In the rows, zero is written as 128.
Each row of numbers belongs to one of the things below and depends on some of the facts about them. Some rows are named. Which thing is each other row?

Named rows:
[140 122  98 128 108 139 119 153 137 171 147 111 156 118 118 140 150 130
 138 118 137 151 138 148 133 135 138  88 144 116 125 112 112 140  97 154
 123]: brunus
[135 135 108 134 126 123 150 112 119 113 131 155 123 137 126 148 136 100
 117 135 149 111 122 141 126 116 126 134 127 134 118 126 131 141 126 108
 135]: droge
[176 120 200 167  94  96  76 170  49 174  91  51 145 145 131 162 102  78
 109 175  75 181 135 127 121 121 189 206 152 154 192 119 136 160 181 167
 227]: ragrum
[128 139 117 115 131 137 140 147 116 129 127 120 135 115 136 103 131 154
 123 130 141 115 133 119 129 128 124 118 135 157 128 142 131 136 145 144
 134]: droste
[131 149 122 103 131 163 124 154 146 154 132  97 139 140 138 134 146 152
 130 144 115 124 129 152 119 118 134  68 144 124 114 121 120 122  86 132
 139]: dupubu
[143 123 150 117 174 141  40  58 180  62 207 157  28 119 183  87  90 171
 201  46  60 161 171 139 132 217 196 155 139 135 144 175 169 118 155  61
 112]: flogarun
[131 134 100 123 122 129 129 128 136 154 156 119 136 120 129 136 133 117
 113 143 116 125 127 154 127 123 110  93 136 116 107 129 121 164  86 108
 129]: skepin
[140 150  75 120 145 120 177 136  99  97 130 191 153 155 124 111 135 125
 144 130 232  98 125 130 114 105 118 149 119 167 154 121 123 104 147 133
 128]: ziplam
[140 111 122 138 144 124 100 110 150 113 162 162 126 142 142 106 110 126
 185  72 151 175 147 138 128 160 160 154 130 103 174 118 126  87 142 133
 113]: flutam
[131 139 107 136 125 121 141 118 123 116 135 150 129 137 132 144 130  97
 114 140 151 109 124 142 125 111 121 125 124 132 121 127 127 141 119 113
 139]: zosku
[ 70 124 141 218 156 172 156  26 173 117  70  55  81  78  91 144 101 180
  39  91  43 116 151  78 111  59  75 149 144 188 140  80  51  26  96 230
 130]: guves
[144 124 126 144 108 132 121 143 121 144 120 119 144 129 122 147 137 116
 131 118 139 150 134 127 135 128 153 134 139 135 144 113 122 129 140 161
 143]: vitosok
[125 129 142 134 115 123 141 123 118 117 111 131 122 133 133 146 124  93
 107 141 123 115 116 124 134 117 128 140 125 118 120 133 138 148 146 117
 148]: batril
[ 68  73 220  77  82 150 198 177 140 100  33 106 140 113 127  85 140 136
 115 117 112 114  78  58 160 147 105 116 118  45  93 173 170 137 227 140
  94]: truvestam
[121 138 119 113 128 137 143 151 122 129 122 122 147 115 141 103 125 144
 122 134 155 113 124 115 131 123 115 116 129 145 129 143 130 134 146 149
 137]: saklur
[ 68  96 205 101 147 120  51 139 197 107 124 146 145 120 198  64  50 140
 172  67 128 146  95 100 155 183 126 110  54  45 131 161 162  82 167 136
 147]: zistal
[133 121 145 126 125 108 102 139 107 143 102 128 147 141 106 145 125 137
 121 136 122 123 119 128 121 130 133 136  95 155 134 108 127 119 140 127
 167]: nasto
[123 135 123 139 101 149 131 147 142 119 107 142 151 123 145 146 136 104
 133 100 181 121 118 114 143 126 153 113 123 120 122 123 139 121 151 180
 144]: zifligrom
[127 137 114 134 125 128 136 117 129 126 134 137 125 129 131 143 128 106
 112 135 130 116 128 142 129 117 121 123 126 131 115 129 127 149 116 114
 139]: flape
[130 135  98 127 124 131 131 126 138 154 155 120 135 117 128 137 134 115
 111 142 118 122 128 153 127 121 109  91 132 120 106 127 116 161  84 113
 127]: zedum

Some facts about the things:
ε 284 <- flipos pezo vavi zedum lunur vitosok tonik brelosta maro tubiple lapak kozor dapler kleno vakle groti brunus tigis flosu bredrugrik sozevi plede zeskol
ε 521 <- tavuflun stane teso fusor gupu gobam repal loseflar duplim plustul babra zunu skepin zosku kibru fleflofa bredom flape droge migin zistal sudak foga gerok kalik flosi guves sefli treflok fodrir rufla groskel flenu graluflon skaven plosil dutrus truvestam plivum fazelal datrove kladril revo tresto fegru pusal flutam
ε 681 <- sabrekun droste truvil flogarun triso silebrem tedren bugre veklor rofu mabre pliditres kazim brograrak
ε 196 <- sato ruflom tete rustas klofogra fludrom buflam dresek tratrek ragrum zifligrom mozos braten nasto plevus noludim bramak dreflek dozil saklur tamin staskemim ziplam dupubu
ε 856 <- klepur tritro rarom romuli flodi batril zapi bropa dalik
{flipos tavuflun sabrekun vavi stane zedum teso ruflom gupu gobam duplim maro skepin zosku kibru flogarun flape droge kozor dapler flosi groti rarom romuli tigis sefli fodrir rufla bugre bramak flenu batril skaven dutrus zapi bropa sozevi plivum plede tamin zeskol staskemim revo tresto pusal dalik brograrak} Φ a
{pezo droste fusor rustas brelosta klepur zunu fleflofa tratrek gerok kleno vakle treflok braten groskel truvestam veklor saklur fazelal pliditres kazim ziplam fegru} Φ b
{sato tete tonik klofogra dresek bredom lapak triso flosu flodi dreflek dozil datrove kladril} Φ c
{lunur loseflar buflam sudak tritro silebrem guves rofu dupubu} Φ e
{vitosok repal fludrom plustul truvil babra migin ragrum foga zifligrom brunus noludim plosil mabre flutam} Φ d
{tubiple zistal kalik mozos tedren bredrugrik nasto plevus graluflon} Φ f
[pezo plevus] ρ treflok
[tavuflun guves bredrugrik] ρ kibru
[vavi klepur rarom bredrugrik fodrir truvestam] ρ vakle
[stane kladril] ρ noludim
[droste gupu] ρ dupubu
[sato gupu maro tratrek zistal truvestam] ρ rustas
[teso sudak plosil] ρ brograrak
[fusor truvil triso] ρ klepur
[ruflom zosku] ρ mabre
[gupu sudak] ρ kleno
[gupu repal klofogra truvil dapler flodi] ρ flogarun
[lunur klofogra plustul plede] ρ fludrom
[lunur dreflek flutam] ρ ziplam
[gobam] ρ kozor
[vitosok] ρ fegru
[vitosok] ρ gerok
[rustas fludrom flogarun zistal foga flosi bugre plede tamin flutam brograrak] ρ tresto
[loseflar duplim kazim] ρ guves
[brelosta flape] ρ bramak
[maro] ρ saklur
[klepur] ρ flipos
[zosku] ρ silebrem
[zosku] ρ kladril
[zosku] ρ tete
[bredom] ρ skaven
[bredom rufla zapi] ρ migin
[bredom] ρ revo
[bredom gerok dozil fazelal] ρ ragrum
[droge] ρ fusor
[droge plivum] ρ kalik
[ragrum flenu] ρ rufla
[sudak mozos] ρ loseflar
[kozor] ρ lapak
[flosi] ρ tedren
[zifligrom noludim] ρ tratrek
[mozos] ρ tritro
[mozos graluflon pusal] ρ zedum
[groti] ρ rarom
[silebrem flosu dozil] ρ sefli
[silebrem] ρ tonik
[romuli] ρ fodrir
[sefli] ρ tigis
[tedren] ρ teso
[nasto] ρ fazelal
[plevus] ρ zistal
[plevus] ρ klofogra
[noludim] ρ zunu
[bugre] ρ triso
[groskel] ρ tamin
[graluflon] ρ brunus
[batril staskemim] ρ truvestam
[batril] ρ dozil
[dutrus] ρ bredrugrik
[veklor] ρ rofu
[sozevi] ρ plivum
[saklur] ρ braten
[pliditres] ρ sato
[datrove] ρ zeskol
[datrove] ρ gobam
[kladril ziplam] ρ bropa
[dalik] ρ skepin
[flutam] ρ flodi

Name these rows:
No name comes twice in this set of rows, the named rows included.
[114 135 129 115 125 139 143 152 122 121 112 123 144 114 146  97 119 142
 118 131 154 106 118 108 136 125 119 118 122 144 125 146 137 129 160 157
 140] => pliditres
[ 95 132 111 184 149 142 156  74 136 116 100  98 113  73 110 106  99 169
  67 106 115 110 147  82 119  89  79 155 129 197 145 117  83  78 136 208
 131] => kazim
[138 130 143 137 118 119 115 125 109 144 127 102 122 125 136 144 116 100
 101 156  94 134 128 140 125 121 132 137 133 132 129 134 130 163 123 115
 164] => zapi
[122 118 131 141 123 127 148 103 127 119 116 128 114 121 113 143 129 111
 103 131 107 123 126 127 129 116 114 138 129 122 121 123 125 135 126 116
 125] => dutrus
[150 128 170 149 112 104  88 142  82 159 120  67 123 128 139 152 103  92
  92 180  58 147 132 140 124 119 144 163 141 141 144 139 136 180 140 119
 199] => rufla
[ 83 136 167 123 109 150 125 136 166  99  98 132 128 108 189 125  98  90
 107 117 141  92  93 100 161 133 122  96 102  85  84 167 163 148 163 150
 154] => maro
[ 58 145 187  99 103 168 136 180 173  83  67 128 154  92 225  81  87 115
 118 104 195  71  75  63 176 140 118  77  84  87  81 194 184 133 212 202
 162] => tratrek
[152 124 108 146 125 132 121 119 126 120 140 147 125 135 121 138 141 130
 158  90 149 155 146 133 125 140 165 148 139 138 157 109 123 109 138 142
 127] => plustul
[127 145 103 138 127 125 154 113 125 103 124 171 133 141 136 148 127  90
 114 132 176  98 118 134 129 106 121 134 115 133 116 125 132 136 130 121
 143] => stane
[105 115 126 173 128 133 149  69 146 126 112 102 101  95 102 143 118 125
  72 118  76 122 137 111 126 100  91 140 134 142 115 113  97 119 112 148
 124] => tavuflun

Now the same things, written a new way:
Some rows with their names:
[132 159 146  94  65 106 148 159 159 107 118 153 109 118 153  97 141  91
 166  79 106 121 119 188  93 110  92 157 146 134 143 163 148 113  92 152
 152 132 150 145  99]: tigis
[168 123 137 142  79 126 123 107  82 109 154  98  95 144 145 215 130 151
 141 110 131 139  75  96 125 156  89  94 123 158 139 113 107  96 126 143
 155 209 122 132 107]: klepur
[127 149  97 116 163 138 144 114 179 134  89 148 137 128 143 146 175 158
 144  91 153 137  79 150 135 150  84 142  79 160 112 138 117  98 131 144
 130 142 141 136 149]: brograrak
[ 72 165 106  88 191 107 152 108 216 114  49 164 143 132 100 163 193 127
 164  92 153 148  84 163 129 160  77 195  74 153 116 152 113 143 131 139
 116 135 110 104 103]: zedum
[156 112 150 122  83 111 137 143 115 104 154 133  99 122 160 165 125 125
 153 116 110 127  87 125 135 158 104  84 134 148 145 112 129 106 107 146
 154 177 133 137 112]: truvestam
[150  84 146 116  77 106 134 141 115 109 134 147 124 139 133 152 122 122
 128 112  98 108  79 131  95 130  96 128 119 163 125 105 139 102  89 141
 168 136 139 143 141]: staskemim
[142 132 112 125 153 111 126 136 142 133 104 129 141 133 117 107 141 158
  95  90 145 113 131 146  92 123 101 182 111 141 113 168 143 132 120 119
 123 126 118 104  95]: dresek
[172 123 124 134 140 108 140 159 105 109 117 114 163 148 144 136 142 172
 151 115 123 133  90 121 144 143 149  95 122 173 128 138 129 101  92 175
 148 142 120 126 119]: pliditres
[ 88 110 133 111 118 124 203 131 211 128  85 156 116 106 150 107 130  75
 127 151 165 136 168 153 112  63 149 199 158 103 165 100 131 109 143 151
  82  85  85 190  58]: migin
[180 114 136 122 133 121 127 152 138 129 134 135 137 133 129 113 141 165
 128 122 114 121 100 144 114 147  99 105 104 169 102 122 147  88  98 156
 161 124 137 129 170]: maro
[176 162 142  98 128 116 139 172 152 126 105 129 130 130 121  68 162 159
 173 122  88 125 101 163  95 128  85  91 118 148 113 161 167 111  90 136
 175 134 137 119 147]: stane
[156 116 147 130 111  92 152 174 146 124 144 145 125  98 152  86 130  67
 131 111 120 119 116 169 120 122 156 170 147 146 185 109 134 117 107 167
 113 107 121 157  67]: gerok
[ 86  99 159  98  66 119 186 155 200 136 120 156  78  98 178 103 132  61
 101 132 145 132 180 167 129  84 131 187 159 107 138 106 158  97 127 158
 103  83 131 186  77]: ragrum
[171 166  84 141 184 107 147 136 149 135  96  71 106 147  47 120 134 161
 120  87 146 140 138 158  83 127  96 211 125 162 112 167 108 138 140 143
 130 149  95 106  72]: gobam
[128 173 161  82 120 118 147 144 148 110  88 160 160 116 133  64 137 136
 178 105 128 117 122 153  84  83  97 141 152 106 163 180 161 132  93 114
 145 132 126 127  97]: tonik
[111 172 169  72 127 157 192 144 203 113  83 121 119 115 142  95 167 147
 179 153 129 151 167 143 117  78 103  96 166  98 132 162 182 117 113 137
 158 132  90 147  88]: mabre
[178  92 131 129 148 110 141 158 131 133 133 121 145 141 116 124 146 170
 110 119 118 113  90 147 130 148 108  99  74 182  82 109 149  97 100 149
 157 115 138 121 186]: gupu
[110  53 179  95  72 111 134 124 118 112 172 129 100 134 150 182 121 131
 115 136 128 113 117  92 142 153  92 120  98 141  89  92 162 138 100 113
 146 149 118  93  95]: bredrugrik
[149  96 158 115  76 109 131 108 128 116 156 125  81 135  92 185 119 126
 122 108 109 108  72 118  89 148  53 121 115 153 131  95 129 110 109 115
 177 179 118 130 122]: rarom
[127  81 130 112  47  96 131 130 108  83 161 119  92 146 112 183 112 118
 114  94  86 103  89 121  90 157  73 148 109 182  89 118 128 111  82 140
 177 149 148 121 124]: romuli

Rows to name:
No name comes twice in this set of rows, the named rows included.
[126 112 154  96 115 144 179 161 155 109 116 105 116 128 170 115 151 164
 138 148 109 146 152 122 138 104 113  91 142 139  66 133 184  92  97 160
 157 107 127 133 140] => zifligrom
[161 135 153 128 126 100 151 156 149 140 136 145 116 103 152 110 146  72
 131  97 140 127 128 178 125 142 133 166 135 125 173 125 119 123 134 157
 101 131 118 155  65] => fegru
[166  55 171 135 100  78 133 186 124 149 163 163 141 109 124  47 109  72
  64 106 122  82 152 190  99 123 142 191 121 139 134  97 174 128 103 132
 101  44 149 134 118] => bredom
[ 89 101 115  90 182  82 153 154 188 110  87 133 142 141  84 138 176 127
 123 105 108 126  87 159 134 169 103 192  62 183  72 121 141 142  98 152
 132  87 131  95 119] => pusal
[176 204 122 136 165 140 142 143 131 124 103 115 134 123 179 114 168 190
 172  94 142 157 100 129 136 130 109  87 137 144 138 182 121  93 118 166
 146 183 128 136 116] => ziplam
[140 181  89 125 152 156 139  88 151 120  79 142 155 129 147 154 146 203
 156  96 172 135  68 122 112 111  83 124 109 143 138 152  93  85 129 144
 140 179 121 156 152] => flogarun
[149  69 166 120 102 101 147 186 143 141 177 151 107  98 168  84 115  80
  78 129 147 106 178 173 140 128 129 169 131 112 129 108 177 128 111 140
 101  77 134 137  84] => nasto
[183 148 132 133 172 144 129 131 147 146 121 123 131 125 143 127 168 180
 114  99 146 135  91 150 124 144  75 112  88 153 118 127 124  93 132 144
 139 151 134 142 165] => tamin
[128 214  93 123 157 174 141  80 178 136  72 156 128 131 182 168 182 188
 163  90 192 156  74 130 121 105  51 129 112 131 159 186  88  79 144 140
 119 196 132 165 145] => tresto
[101 106 131 101 130 129 188 148 172 128 102  91  96 129 120 134 134 143
 116 147 135 140 163 117 127 104 118 160 133 139  82 127 160 113 121 165
 135 105  93 129  89] => babra
[134 179 154  92 110 118 140 155 145 104  97 153 161 121 149  66 156 155
 171 108 118 127 121 162  90 104  73 126 160 102 135 214 171 135  97 111
 146 144 146 112 100] => tete
[ 46 111 117  80 190 119 204 128 237 108  53 126 135 138 123 158 167 136
 133 144 151 154 131 124 160 116 131 179  99 141  69 125 150 138 131 161
 115  96  84 131  82] => brunus

